Here is a tiny trained network, its code and every weight. The questions are about switching its units off for an input and a target symbol, where a switched-off unit gives its printed mean instead of its output.

import numpy as np


def w(rows, s, z=0):
    codes = np.array(rows[::2]) - 128.0
    scale = np.full(codes.shape[1], s)
    scale[-1] = z or s
    return codes * scale


def f(y):
    return y / 2 * (1 + np.tanh(0.7978845608 * (y + 0.044715 * y**3)))


def softmax(a):
    e = np.exp(a - a.max(-1, keepdims=True))
    return e / e.sum(-1, keepdims=True)


def log_softmax(a):
    a = a - a.max(-1, keepdims=True)
    return a - np.log(np.exp(a).sum(-1, keepdims=True))


def net(x, mask):
    ids = ['ΓΘαβζλμσ'.index(c) for c in x.split()]
    T = len(ids)
    res = E[ids] + P[:T]
    q, k, v = (res @ M[0].T for M in (Q, K, V))
    z = softmax(np.where(np.tri(T) > 0, q @ k.T / 4**0.5, -1e9)) @ v
    res = res + np.where(mask[0], z, O[0][:, -1]) @ O[0][:, :-1]
    y = f(res @ A[0][:, :-1].T + A[0][:, -1])
    res = res + np.where(mask[1:13], y, B[0][:, -1]) @ B[0][:, :-1]
    return log_softmax(res[-1] @ U[:, :-1].T + U[:, -1])


Q, K, V, O, A, B = {}, {}, {}, {}, {}, {}
E = w([
[144,114,128,85,117,136],'Γ',
[139,94,120,53,172,102],'Θ',
[139,125,141,170,167,128],'α',
[20,220,118,32,203,93],'β',
[132,141,159,128,89,93],'ζ',
[99,81,137,85,75,90],'λ',
[160,122,129,114,248,80],'μ',
[94,74,150,164,108,102],'σ',
],0.013)
P = w([
[111,87,63,139,157,71],'0',
[114,98,192,125,144,162],'1',
[157,188,110,158,137,126],'2',
[99,63,54,131,162,51],'3',
[93,82,249,106,145,162],'4',
[157,175,108,158,138,121],'5',
[50,52,67,115,177,66],'6',
[88,98,238,99,144,168],'7',
],0.014)
Q[0] = w([
[253,135,74,48,91,149],'head 0',
[162,196,234,125,66,138],'head 0',
[169,165,122,189,174,208],'head 0',
[122,45,223,69,184,153],'head 0',
],0.053)
K[0] = w([
[254,123,23,28,109,155],'head 0',
[101,219,21,134,49,111],'head 0',
[152,139,50,192,205,168],'head 0',
[25,204,156,27,210,194],'head 0',
],0.043)
V[0] = w([
[225,109,120,6,152,133],'head 0',
[176,202,203,160,195,44],'head 0',
[171,117,143,121,3,122],'head 0',
[87,193,151,94,59,47],'head 0',
],0.015)
O[0] = w([
[251,73,124,106,127,174,161],'head 0',
[158,186,156,161,83,46,215],'head 0',
[119,119,87,166,137,194,3],'head 0',
[127,121,78,108,90,127,139],'head 0',
],0.015,0.0064)
A[0] = w([
[165,221,114,194,112,183,101],'neuron 0',
[140,177,188,158,90,245,107],'neuron 1',
[143,136,168,121,154,190,84],'neuron 2',
[110,162,176,184,76,177,145],'neuron 3',
[144,195,197,133,137,176,65],'neuron 4',
[170,159,37,147,110,85,70],'neuron 5',
[90,128,23,169,127,98,86],'neuron 6',
[102,98,169,172,33,177,72],'neuron 7',
[85,102,98,158,138,89,102],'neuron 8',
[86,56,71,132,139,142,58],'neuron 9',
[69,82,111,154,130,167,93],'neuron 10',
[127,107,7,131,116,111,7],'neuron 11',
],0.019,0.014)
B[0] = w([
[154,100,102,112,200,67,187],'neuron 0',
[237,118,109,162,60,105,175],'neuron 1',
[12,139,125,131,111,111,180],'neuron 2',
[155,147,180,178,103,152,200],'neuron 3',
[110,100,68,96,133,160,181],'neuron 4',
[60,119,155,120,106,173,228],'neuron 5',
[190,148,111,51,58,108,248],'neuron 6',
[95,148,66,118,144,94,155],'neuron 7',
[96,109,107,186,175,152,255],'neuron 8',
[102,200,179,125,120,186,222],'neuron 9',
[153,109,109,88,156,77,203],'neuron 10',
[138,70,116,251,116,77,174],'neuron 11',
],0.028,0.0076)
U = w([
[98,105,127,95,80,98,90],'Γ',
[229,206,104,167,74,78,121],'Θ',
[176,146,173,100,71,3,47],'α',
[181,138,157,121,90,190,255],'β',
[227,68,92,100,120,93,205],'ζ',
[159,96,67,140,42,78,101],'λ',
[149,126,90,161,126,49,131],'μ',
[157,204,40,93,99,92,139],'σ',
],0.0045,0.0057)

Each question gives the input, a string of symbols that net reads in full, and the target symbol t.
The units are the heads (4 rows each of Q, K, V and O) and the neurons (one row each of A and B). Each row of codes is followed by its name. A weight is (code - 128) times the scale printed after its matrix; where a second scale follows, it is the last column's (O, A, B and U).
mask holds one flag per unit, heads first, then neurons. A switched-off unit (its flag False) gives its mean, the last column of its rows in O or B, instead of its output. The means were averaged over made-up inputs and are rounded, as every weight is.
A unit's drop is (log p(t) with every unit on - log p(t) with that unit switched off) / (log p(t) with every unit on - log p(t) with every unit switched off).
The circuit of an input: a set's keep is (log p(t) with only the set's units on - log p(t) with every unit switched off) / (log p(t) with every unit on - log p(t) with every unit switched off). Starting from the 12 units with the biggest drops (on a tie, the unit counted first), units are removed one at a time, each time the one whose removal leaves the highest keep (on an exact tie, the one counted first), for as long as the keep stays at least 0.8.
circuit, biggest first: the units of the circuit, biggest drop first
most important unit: the unit with the biggest drop
k most important neurons: the k neurons with the biggest drops, biggest first
input σ Γ σ β λ, target α: circuit, biggest first => (head 0)
input σ ζ Θ λ α α μ, target μ: 2 most important neurons => (neuron 8; neuron 6)
input α Γ σ, target Θ: 3 most important neurons => (neuron 3; neuron 6; neuron 8)
input Γ σ Γ Θ α, target β: circuit, biggest first => (neuron 3; head 0; neuron 4; neuron 0)
input λ ζ σ α α σ ζ, target μ: circuit, biggest first => (head 0; neuron 8; neuron 6)
input α Γ σ Γ Γ ζ λ Γ, target λ: circuit, biggest first => (neuron 1; head 0; neuron 2)
input Γ σ Θ σ, target σ: 4 most important neurons => (neuron 6; neuron 9; neuron 8; neuron 10)
input β σ σ σ ζ ζ Θ, target λ: circuit, biggest first => (neuron 11; head 0; neuron 6)
input Θ Γ σ α ζ ζ α, target λ: 4 most important neurons => (neuron 11; neuron 6; neuron 5; neuron 8)
input Γ λ α, target μ: circuit, biggest first => (neuron 0; neuron 6)
input β Θ λ μ α α α, target μ: circuit, biggest first => (head 0; neuron 8)
input ζ Γ μ Γ β α σ, target Γ: circuit, biggest first => (head 0; neuron 5; neuron 1)
input σ Θ α μ ζ Γ Θ μ, target ζ: 4 most important neurons => (neuron 4; neuron 9; neuron 2; neuron 5)
input α λ Γ Γ Θ ζ α, target ζ: 2 most important neurons => (neuron 9; neuron 5)
input Γ Θ Γ α Θ, target Γ: most important unit => neuron 2
input μ ζ Γ α, target λ: 3 most important neurons => (neuron 11; neuron 6; neuron 5)
input Θ Γ ζ μ λ Γ Γ, target Θ: 3 most important neurons => (neuron 9; neuron 11; neuron 6)
input λ σ α α Γ α β, target β: circuit, biggest first => (head 0; neuron 9)
input Γ ζ λ, target λ: 3 most important neurons => (neuron 11; neuron 5; neuron 6)
input Γ Θ α β μ σ Θ Θ, target α: 3 most important neurons => (neuron 8; neuron 4; neuron 5)
input Θ Θ σ Γ Γ σ Γ ζ, target Θ: 2 most important neurons => (neuron 3; neuron 1)
